Here is a tiny trained network, its code and every weight. The questions are about switching its units off for an input and a class, where a switched-off unit gives its printed mean instead of its output.

import numpy as np


def w(rows, s, z=0):
    codes = np.array(rows[::2]) - 128.0
    scale = np.full(codes.shape[1], s)
    scale[-1] = z or s
    return codes * scale


def f(y):
    return np.maximum(y, 0)


def log_softmax(a):
    a = a - a.max(-1, keepdims=True)
    return a - np.log(np.exp(a).sum(-1, keepdims=True))


def net(x, mask):
    res = np.array(x, float).reshape(1, 7) / 4 @ E
    y = f(res @ A[0][:, :-1].T + A[0][:, -1])
    res = res + np.where(mask, y, B[0][:, -1]) @ B[0][:, :-1]
    return log_softmax(res[-1] @ U[:, :-1].T + U[:, -1])


A, B = {}, {}
E = w([
[124,146,149,141,138,125,147,118],'x0',
[115,140,67,45,139,25,85,10],'x1',
[123,127,123,127,122,132,121,132],'x2',
[94,146,161,145,134,94,158,137],'x3',
[229,194,109,92,41,93,134,161],'x4',
[189,112,235,137,102,111,3,78],'x5',
[131,69,128,240,47,89,168,39],'x6',
],0.0069)
A[0] = w([
[134,100,15,123,162,147,232,122,8],'neuron 0',
[18,109,101,186,221,159,128,71,145],'neuron 1',
[124,144,77,150,133,113,190,132,28],'neuron 2',
[124,158,32,103,161,47,117,14,3],'neuron 3',
[193,255,99,119,17,51,192,163,125],'neuron 4',
[134,101,147,232,92,159,156,227,90],'neuron 5',
[152,42,94,225,63,83,200,84,74],'neuron 6',
[87,119,71,93,130,115,225,181,160],'neuron 7',
[76,138,189,56,103,65,145,94,71],'neuron 8',
],0.0087,0.0035)
B[0] = w([
[152,107,244,180,108,92,109,97,199],'neuron 0',
[192,107,98,63,161,154,148,39,233],'neuron 1',
[169,110,164,176,156,123,89,101,161],'neuron 2',
[143,235,127,213,93,203,177,139,232],'neuron 3',
[139,59,113,74,167,179,134,36,238],'neuron 4',
[158,218,75,175,156,174,107,59,227],'neuron 5',
[78,200,167,11,148,108,116,197,255],'neuron 6',
[124,190,120,129,110,55,45,113,218],'neuron 7',
[135,161,128,192,140,137,127,154,170],'neuron 8',
],0.011,0.0078)
U = w([
[139,169,96,221,118,193,174,157,43],'0',
[174,68,247,172,111,65,53,97,106],'1',
[131,34,125,54,161,151,180,66,85],'2',
[111,109,144,105,143,119,111,132,234],'3',
[128,111,139,105,145,98,145,142,251],'4',
[78,165,138,10,165,117,142,209,74],'5',
[77,99,125,122,124,129,133,114,231],'6',
[53,2,88,171,70,100,185,201,1],'7',
],0.0072,0.0029)

Each question gives the input, the list of numbers given to net, and the class t.
The units are the neurons (one row each of A and B). Each row of codes is followed by its name. A weight is (code - 128) times the scale printed after its matrix; where a second scale follows, it is the last column's (A, B and U).
mask holds one flag per neuron, in row order. A switched-off neuron (its flag False) gives its mean, the last column of its row in B, instead of its output. The means were averaged over made-up inputs and are rounded, as every weight is.
A unit's drop is (log p(t) with every unit on - log p(t) with that unit switched off) / (log p(t) with every unit on - log p(t) with every unit switched off).
The circuit of an input: a set's keep is (log p(t) with only the set's units on - log p(t) with every unit switched off) / (log p(t) with every unit on - log p(t) with every unit switched off). Starting from all 9 units, units are removed one at a time, each time the one whose removal leaves the highest keep (on an exact tie, the one counted first), for as long as the keep stays at least 0.8.
units of the circuit, in order: the units of the circuit, biggest drop first
k most important neurons: the k neurons with the biggest drops, biggest first
drop when u is switched off: that unit's drop, to one decimal
input [8,4,5,7,-8,4,-6], class 2: 2 most important neurons => (neuron 1; neuron 6)
input [-1,0,-2,-5,-8,1,7], class 2: 2 most important neurons => (neuron 1; neuron 7)
input [6,8,-5,-1,4,-6,1], class 0: units of the circuit, in order => (neuron 3)
input [7,7,-7,1,-6,5,-6], class 0: units of the circuit, in order => (neuron 3; neuron 8)
input [5,-4,-7,6,-1,-8,-2], class 1: units of the circuit, in order => (neuron 0; neuron 7)
input [0,-3,0,-2,8,6,-3], class 2: units of the circuit, in order => (neuron 4; neuron 7)
input [-4,7,-2,4,-7,5,-6], class 0: units of the circuit, in order => (neuron 3; neuron 8)
input [-8,-5,5,-5,7,-8,4], class 1: 2 most important neurons => (neuron 0; neuron 7)
input [8,-8,-2,5,2,-5,-8], class 0: 2 most important neurons => (neuron 5; neuron 6)
input [3,6,-1,-5,6,4,-3], class 0: 4 most important neurons => (neuron 3; neuron 6; neuron 1; neuron 8)
input [7,-7,8,8,-8,-2,2], class 2: 2 most important neurons => (neuron 1; neuron 3)
input [7,-4,7,-2,-7,2,5], class 2: 3 most important neurons => (neuron 1; neuron 3; neuron 7)
input [5,-3,2,2,-4,-6,8], class 5: 2 most important neurons => (neuron 6; neuron 4)
input [1,8,-8,0,-4,-3,-7], class 0: 2 most important neurons => (neuron 3; neuron 6)
input [3,-1,-4,7,8,-1,-6], class 2: 2 most important neurons => (neuron 4; neuron 6)
input [-4,0,7,-3,-7,2,-4], class 2: most important neuron => (neuron 1)
input [-2,-1,4,2,5,-8,-8], class 1: units of the circuit, in order => (neuron 0; neuron 7; neuron 6)
input [4,-3,-7,4,7,4,-3], class 2: drop when neuron 4 is switched off => 0.6
input [-8,5,6,-5,-8,-8,-2], class 1: drop when neuron 7 is switched off => 0.3
input [-2,8,-7,-5,-8,-3,-8], class 0: drop when neuron 3 is switched off => 1.1
input [-1,3,-6,1,-8,4,-1], class 2: units of the circuit, in order => (neuron 1)
